Below are the code and all the weights of a small trained network. Each question names an input and a class and asks about switching units off, where a switched-off unit gives its printed mean instead of its output.

import numpy as np


def w(rows, s, z=0):
    codes = np.array(rows[::2]) - 128.0
    scale = np.full(codes.shape[1], s)
    scale[-1] = z or s
    return codes * scale


def norm(h):
    return h / np.sqrt((h * h).mean(-1, keepdims=True) + 1e-5)


def f(y):
    return np.maximum(y, 0)


def log_softmax(a):
    a = a - a.max(-1, keepdims=True)
    return a - np.log(np.exp(a).sum(-1, keepdims=True))


def net(x, mask):
    res = np.array(x, float).reshape(1, 3) / 4 @ E
    u = 0
    for l in range(2):
        y = f(norm(res) @ A[l][:, :-1].T + A[l][:, -1])
        res = res + np.where(mask[u : u + 10], y, B[l][:, -1]) @ B[l][:, :-1]
        u += 10
    return log_softmax(norm(res)[-1] @ U[:, :-1].T + U[:, -1])


A, B = {}, {}
E = w([
[118,1,122,114],'x0',
[233,158,126,85],'x1',
[154,182,94,239],'x2',
],0.0085)
A[0] = w([
[151,88,114,149,140],'L0N1',
[202,114,142,115,150],'L0N2',
[122,234,86,227,43],'L0N3',
[124,165,51,145,144],'L0N4',
[188,112,194,160,193],'L0N5',
[146,181,129,51,2],'L0N6',
[107,187,77,62,20],'L0N7',
[194,106,21,156,98],'L0N8',
[159,171,114,254,90],'L0N9',
[238,61,169,84,215],'L0N10',
],0.01,0.0036)
B[0] = w([
[145,118,49,68,162],'L0N1',
[36,118,189,152,187],'L0N2',
[202,185,177,171,234],'L0N3',
[184,54,106,166,175],'L0N4',
[14,105,84,124,175],'L0N5',
[74,141,101,97,175],'L0N6',
[84,194,1,48,158],'L0N7',
[125,171,8,139,174],'L0N8',
[172,108,163,104,226],'L0N9',
[100,153,160,17,254],'L0N10',
],0.0082,0.0061)
A[1] = w([
[198,165,170,199,148],'L1N1',
[73,108,172,158,89],'L1N2',
[204,183,31,182,251],'L1N3',
[152,97,136,219,82],'L1N4',
[119,31,214,55,19],'L1N5',
[6,106,223,135,144],'L1N6',
[76,92,198,136,177],'L1N7',
[102,210,138,97,198],'L1N8',
[126,129,138,46,213],'L1N9',
[156,173,149,154,68],'L1N10',
],0.011,0.0028)
B[1] = w([
[217,246,116,179,214],'L1N1',
[63,201,147,185,156],'L1N2',
[236,32,203,52,237],'L1N3',
[119,179,66,147,175],'L1N4',
[218,208,162,115,224],'L1N5',
[129,103,254,224,240],'L1N6',
[160,158,229,112,193],'L1N7',
[143,123,79,220,231],'L1N8',
[113,88,5,136,253],'L1N9',
[162,141,84,250,168],'L1N10',
],0.0058,0.0071)
U = w([
[232,166,102,207,193],'0',
[81,100,218,197,192],'1',
[130,28,37,147,61],'2',
[88,140,113,137,3],'3',
[153,67,178,23,203],'4',
[73,177,5,45,171],'5',
],0.015,0.0058)

Each question gives the input, the list of numbers given to net, and the class t.
The units are the neurons (one row each of A and B). Each row of codes is followed by its name. A weight is (code - 128) times the scale printed after its matrix; where a second scale follows, it is the last column's (A, B and U).
mask holds one flag per neuron, layer by layer. A switched-off neuron (its flag False) gives its mean, the last column of its row in B, instead of its output. The means were averaged over made-up inputs and are rounded, as every weight is.
A unit's drop is (log p(t) with every unit on - log p(t) with that unit switched off) / (log p(t) with every unit on - log p(t) with every unit switched off).
The circuit of an input: a set's keep is (log p(t) with only the set's units on - log p(t) with every unit switched off) / (log p(t) with every unit on - log p(t) with every unit switched off). Starting from the 12 units with the biggest drops (on a tie, the unit counted first), units are removed one at a time, each time the one whose removal leaves the highest keep (on an exact tie, the one counted first), for as long as the keep stays at least 0.8.
circuit, biggest first: the units of the circuit, biggest drop first
most important unit: the unit with the biggest drop
top k neurons: the k neurons with the biggest drops, biggest first
top k neurons in layer l: the k neurons of layer l with the biggest drops, biggest first
drop when u is switched off: that unit's drop, to one decimal
input [4,-7,-8], class 1: top 3 neurons in layer 1	L1N6, L1N3, L1N2
input [-2,-2,-7], class 5: most important unit	L1N3
input [-4,3,-1], class 5: circuit, biggest first	L0N7, L0N6, L1N6
input [1,7,5], class 4: top 3 neurons	L1N3, L0N8, L0N5
input [1,7,4], class 4: circuit, biggest first	L1N3, L0N5
input [-3,-4,-8], class 1: circuit, biggest first	L1N6, L0N10
input [-7,-4,-8], class 5: top 2 neurons	L0N7, L0N2
input [6,2,7], class 4: circuit, biggest first	L1N3, L1N8
input [0,1,-1], class 4: top 4 neurons	L0N10, L0N2, L1N6, L0N8
input [-6,-3,-4], class 5: top 2 neurons in layer 0	L0N7, L0N2
input [5,-6,-4], class 1: top 2 neurons in layer 0	L0N10, L0N9
input [4,-6,-6], class 1: top 2 neurons	L1N6, L1N3
input [2,-2,1], class 1: top 3 neurons in layer 1	L1N9, L1N1, L1N3
input [1,-3,-6], class 1: circuit, biggest first	L1N6
input [8,7,0], class 5: top 2 neurons in layer 0	L0N8, L0N1
input [-2,-4,-8], class 1: drop when L1N3 is switched off	0.2
input [-6,-6,-7], class 1: drop when L0N8 is switched off	0.4
input [-6,-1,-5], class 5: drop when L0N3 is switched off	0.0
